Here is a tiny trained network, its code and every weight. The questions are about switching its units off for an input and a class, where a switched-off unit gives its printed mean instead of its output.

import numpy as np


def w(rows, s, z=0):
    codes = np.array(rows[::2]) - 128.0
    scale = np.full(codes.shape[1], s)
    scale[-1] = z or s
    return codes * scale


def f(y):
    return np.maximum(y, 0)


def log_softmax(a):
    a = a - a.max(-1, keepdims=True)
    return a - np.log(np.exp(a).sum(-1, keepdims=True))


def net(x, mask):
    res = np.array(x, float).reshape(1, 7) / 4 @ E
    y = f(res @ A[0][:, :-1].T + A[0][:, -1])
    res = res + np.where(mask, y, B[0][:, -1]) @ B[0][:, :-1]
    return log_softmax(res[-1] @ U[:, :-1].T + U[:, -1])


A, B = {}, {}
E = w([
[135,172,216,100,100,83,213,129,215,114],'x0',
[118,101,122,160,129,60,77,184,163,211],'x1',
[111,129,162,101,129,40,157,213,24,104],'x2',
[94,71,159,142,162,178,235,122,158,102],'x3',
[172,14,201,173,164,190,162,107,193,130],'x4',
[182,45,129,203,126,2,69,110,125,98],'x5',
[133,75,66,37,180,143,187,39,137,140],'x6',
],0.009)
A[0] = w([
[153,129,120,115,126,132,115,80,148,113,25],'n1',
[117,126,137,134,118,127,129,114,117,142,76],'n2',
[114,133,99,112,128,106,101,174,90,165,73],'n3',
[126,149,152,142,121,105,151,132,121,96,70],'n4',
[123,158,147,123,118,79,96,190,100,163,80],'n5',
[105,159,107,97,117,167,129,118,146,156,47],'n6',
[162,111,117,98,131,115,96,93,149,142,48],'n7',
[130,134,117,212,123,110,69,125,142,126,17],'n8',
[113,129,114,124,122,90,105,172,117,176,45],'n9',
[116,125,144,125,137,165,153,147,147,141,85],'n10',
[135,135,111,222,110,123,81,120,153,113,43],'n11',
[119,146,109,101,119,151,119,125,94,126,92],'n12',
[150,143,135,105,133,172,100,148,38,119,31],'n13',
[98,190,91,70,129,202,140,128,167,175,10],'n14',
[104,156,93,135,115,161,136,124,62,95,29],'n15',
[115,114,104,128,144,121,124,116,132,139,21],'n16',
[138,137,141,139,123,184,149,136,151,125,94],'n17',
[136,107,177,144,127,199,145,148,153,126,17],'n18',
[132,129,127,173,127,125,111,123,151,132,40],'n19',
[129,134,143,172,127,146,108,108,134,103,101],'n20',
[148,96,191,139,124,175,145,146,138,137,35],'n21',
[103,91,129,146,140,69,217,138,111,105,19],'n22',
[135,251,180,126,112,75,121,151,125,85,3],'n23',
[168,99,122,60,121,124,98,70,153,137,36],'n24',
[112,156,111,121,136,147,113,136,62,107,31],'n25',
[129,115,119,172,125,102,67,163,120,161,69],'n26',
],0.016,0.0064)
B[0] = w([
[122,133,126,120,123,120,134,72,131,143,157],'n1',
[186,122,115,122,138,138,134,143,124,132,128],'n2',
[131,151,151,134,194,104,130,128,79,126,218],'n3',
[130,121,131,121,72,123,148,122,124,124,161],'n4',
[137,180,181,138,145,54,140,134,132,133,248],'n5',
[123,119,72,122,140,136,157,164,158,146,189],'n6',
[114,125,114,144,132,97,124,62,152,109,165],'n7',
[110,88,106,128,119,151,49,147,145,134,219],'n8',
[128,132,157,129,172,89,124,126,116,152,201],'n9',
[142,126,139,155,135,148,144,134,133,130,177],'n10',
[147,80,85,131,116,157,63,153,147,120,215],'n11',
[133,150,103,146,136,158,133,124,91,105,186],'n12',
[110,138,99,109,119,149,105,107,61,118,210],'n13',
[120,130,41,123,153,147,184,181,190,165,245],'n14',
[128,157,124,113,111,173,119,96,59,107,200],'n15',
[151,126,136,106,118,135,129,111,153,119,140],'n16',
[131,148,150,131,148,158,139,131,144,144,186],'n17',
[131,154,204,142,146,157,130,126,130,132,200],'n18',
[116,107,110,135,106,158,97,122,117,116,162],'n19',
[124,118,137,124,112,141,97,125,154,128,167],'n20',
[125,145,197,128,122,159,128,134,139,111,194],'n21',
[120,31,105,107,114,124,186,162,100,112,196],'n22',
[131,186,125,134,6,101,140,131,160,134,244],'n23',
[136,140,125,141,126,80,150,43,145,127,184],'n24',
[152,162,129,111,124,148,99,88,75,111,198],'n25',
[120,111,128,124,187,89,80,152,137,141,239],'n26',
],0.024,0.013)
U = w([
[139,112,99,164,145,156,141,6,185,146,244],'0',
[128,125,227,188,141,253,153,130,187,154,90],'1',
[99,167,53,144,160,239,191,145,190,209,135],'2',
[102,189,55,102,126,199,127,106,44,129,185],'3',
[114,185,139,147,23,90,135,192,120,157,122],'4',
[121,85,99,188,131,167,15,146,163,151,185],'5',
[100,32,151,117,115,159,201,139,121,102,80],'6',
[97,161,118,151,158,44,86,189,75,186,3],'7',
],0.0062,0.0026)

Each question gives the input, the list of numbers given to net, and the class t.
The units are the neurons (one row each of A and B). Each row of codes is followed by its name. A weight is (code - 128) times the scale printed after its matrix; where a second scale follows, it is the last column's (A, B and U).
mask holds one flag per neuron, in row order. A switched-off neuron (its flag False) gives its mean, the last column of its row in B, instead of its output. The means were averaged over made-up inputs and are rounded, as every weight is.
A unit's drop is (log p(t) with every unit on - log p(t) with that unit switched off) / (log p(t) with every unit on - log p(t) with every unit switched off).
The circuit of an input: a set's keep is (log p(t) with only the set's units on - log p(t) with every unit switched off) / (log p(t) with every unit on - log p(t) with every unit switched off). Starting from the 12 units with the biggest drops (on a tie, the unit counted first), units are removed one at a time, each time the one whose removal leaves the highest keep (on an exact tie, the one counted first), for as long as the keep stays at least 0.8.
units of the circuit, in order: the units of the circuit, biggest drop first
most important unit: the unit with the biggest drop
k most important neurons: the k neurons with the biggest drops, biggest first
drop of u: that unit's drop, to one decimal
input [6,0,-5,-4,-5,-8,-6], class 2: 2 most important neurons -> n14, n6
input [-4,1,-4,-2,8,-2,-3], class 1: units of the circuit, in order -> n18
input [7,8,-5,-3,6,-1,-3], class 1: 2 most important neurons -> n21, n18
input [-3,8,1,7,0,7,-6], class 5: 2 most important neurons -> n11, n8
input [-4,-3,-5,-3,-8,3,-6], class 5: 2 most important neurons -> n11, n8
input [-4,2,-1,6,-1,1,-2], class 5: 3 most important neurons -> n14, n5, n23
input [8,-4,-3,-4,0,-8,-8], class 2: 4 most important neurons -> n14, n6, n17, n5
input [3,1,3,6,3,-6,1], class 1: 2 most important neurons -> n18, n21
input [2,-2,3,0,3,-2,6], class 6: 2 most important neurons -> n22, n14
input [7,3,7,6,3,-5,-2], class 1: 3 most important neurons -> n18, n21, n10
input [8,7,-8,-2,-8,2,6], class 0: 3 most important neurons -> n24, n7, n1
input [0,2,-2,8,-1,7,0], class 6: 2 most important neurons -> n22, n26
input [-6,-6,6,-8,-2,-1,-7], class 3: 3 most important neurons -> n13, n15, n25
input [4,6,3,-2,4,8,-7], class 5: 2 most important neurons -> n11, n8
input [2,7,-3,-2,4,-2,4], class 0: most important neuron -> n24
input [7,-6,1,6,2,5,-2], class 6: drop of n22 -> 2.7
input [7,-8,0,7,5,-3,6], class 1: drop of n18 -> 0.7
input [7,0,1,8,0,3,3], class 6: drop of n22 -> 1.1
input [3,4,6,2,-8,0,0], class 4: drop of n23 -> 5.2
input [2,-7,-3,2,-1,7,-7], class 5: most important unit -> n11
